Below are the code and all the weights of a small trained network. Each question names an input and a class and asks about switching units off, where a switched-off unit gives its printed mean instead of its output.

import numpy as np


def w(rows, s, z=0):
    codes = np.array(rows[::2]) - 128.0
    scale = np.full(codes.shape[1], s)
    scale[-1] = z or s
    return codes * scale


def f(y):
    return y / 2 * (1 + np.tanh(0.7978845608 * (y + 0.044715 * y**3)))


def log_softmax(a):
    a = a - a.max(-1, keepdims=True)
    return a - np.log(np.exp(a).sum(-1, keepdims=True))


def net(x, mask):
    res = np.array(x, float).reshape(1, 6) / 4 @ E
    y = f(res @ A[0][:, :-1].T + A[0][:, -1])
    res = res + np.where(mask, y, B[0][:, -1]) @ B[0][:, :-1]
    return log_softmax(res[-1] @ U[:, :-1].T + U[:, -1])


A, B = {}, {}
E = w([
[167,232,170],'x0',
[127,128,128],'x1',
[254,92,180],'x2',
[18,108,200],'x3',
[127,128,128],'x4',
[128,128,128],'x5',
],0.018)
A[0] = w([
[44,90,110,112],'neuron 1',
[134,81,70,115],'neuron 2',
[129,96,127,107],'neuron 3',
[127,32,81,219],'neuron 4',
[26,158,159,101],'neuron 5',
[149,65,144,129],'neuron 6',
[124,230,177,141],'neuron 7',
[120,46,90,254],'neuron 8',
[101,169,195,111],'neuron 9',
[127,204,163,154],'neuron 10',
[89,181,28,154],'neuron 11',
[108,82,251,49],'neuron 12',
[116,218,174,126],'neuron 13',
],0.017,0.0092)
B[0] = w([
[146,180,223,238],'neuron 1',
[97,69,176,180],'neuron 2',
[92,62,171,144],'neuron 3',
[86,47,148,236],'neuron 4',
[218,60,223,251],'neuron 5',
[159,91,110,177],'neuron 6',
[181,98,45,217],'neuron 7',
[55,86,205,233],'neuron 8',
[136,75,70,185],'neuron 9',
[196,100,50,196],'neuron 10',
[30,147,15,225],'neuron 11',
[9,200,2,202],'neuron 12',
[163,95,80,204],'neuron 13',
],0.011,0.022)
U = w([
[2,133,102,254],'0',
[141,59,122,14],'1',
[95,191,36,185],'2',
[210,217,129,97],'3',
[93,167,210,138],'4',
],0.013,0.0018)

Each question gives the input, the list of numbers given to net, and the class t.
The units are the neurons (one row each of A and B). Each row of codes is followed by its name. A weight is (code - 128) times the scale printed after its matrix; where a second scale follows, it is the last column's (A, B and U).
mask holds one flag per neuron, in row order. A switched-off neuron (its flag False) gives its mean, the last column of its row in B, instead of its output. The means were averaged over made-up inputs and are rounded, as every weight is.
A unit's drop is (log p(t) with every unit on - log p(t) with that unit switched off) / (log p(t) with every unit on - log p(t) with every unit switched off).
The circuit of an input: a set's keep is (log p(t) with only the set's units on - log p(t) with every unit switched off) / (log p(t) with every unit on - log p(t) with every unit switched off). Starting from the 12 units with the biggest drops (on a tie, the unit counted first), units are removed one at a time, each time the one whose removal leaves the highest keep (on an exact tie, the one counted first), for as long as the keep stays at least 0.8.
units of the circuit, in order: the units of the circuit, biggest drop first
most important unit: the unit with the biggest drop
top k neurons: the k neurons with the biggest drops, biggest first
drop of u: that unit's drop, to one decimal
input [8,-7,-8,-2,-8,8], class 2: most important unit	neuron 11
input [6,-4,1,-3,2,1], class 3: top 2 neurons	neuron 11; neuron 12
input [-5,8,-4,1,-1,1], class 4: top 3 neurons	neuron 1; neuron 12; neuron 5
input [4,5,8,1,-7,4], class 2: top 3 neurons	neuron 5; neuron 12; neuron 1
input [-3,8,-8,1,-5,4], class 4: units of the circuit, in order	neuron 5; neuron 1
input [-4,-7,-7,1,4,1], class 4: units of the circuit, in order	neuron 1; neuron 5
input [0,7,-5,1,-3,-5], class 4: top 3 neurons	neuron 5; neuron 12; neuron 1
input [1,-2,5,-3,-8,6], class 3: top 2 neurons	neuron 4; neuron 8
input [-2,3,8,2,-7,-7], class 0: top 2 neurons	neuron 12; neuron 5
input [8,2,0,-1,3,7], class 2: top 2 neurons	neuron 5; neuron 1
input [3,-2,-7,1,5,-2], class 1: top 2 neurons	neuron 5; neuron 12
input [6,6,4,-2,5,-6], class 3: top 3 neurons	neuron 11; neuron 4; neuron 12
input [-7,4,-8,5,-7,-4], class 4: top 2 neurons	neuron 1; neuron 5
input [-2,-5,4,7,7,4], class 0: units of the circuit, in order	neuron 12
input [0,0,-3,1,3,-4], class 4: top 2 neurons	neuron 12; neuron 7
input [7,3,-7,5,-1,-2], class 1: drop of neuron 5	0.9
input [-5,-7,-5,6,7,-7], class 4: drop of neuron 1	0.2
input [1,7,-4,1,-4,6], class 1: drop of neuron 12	1.2
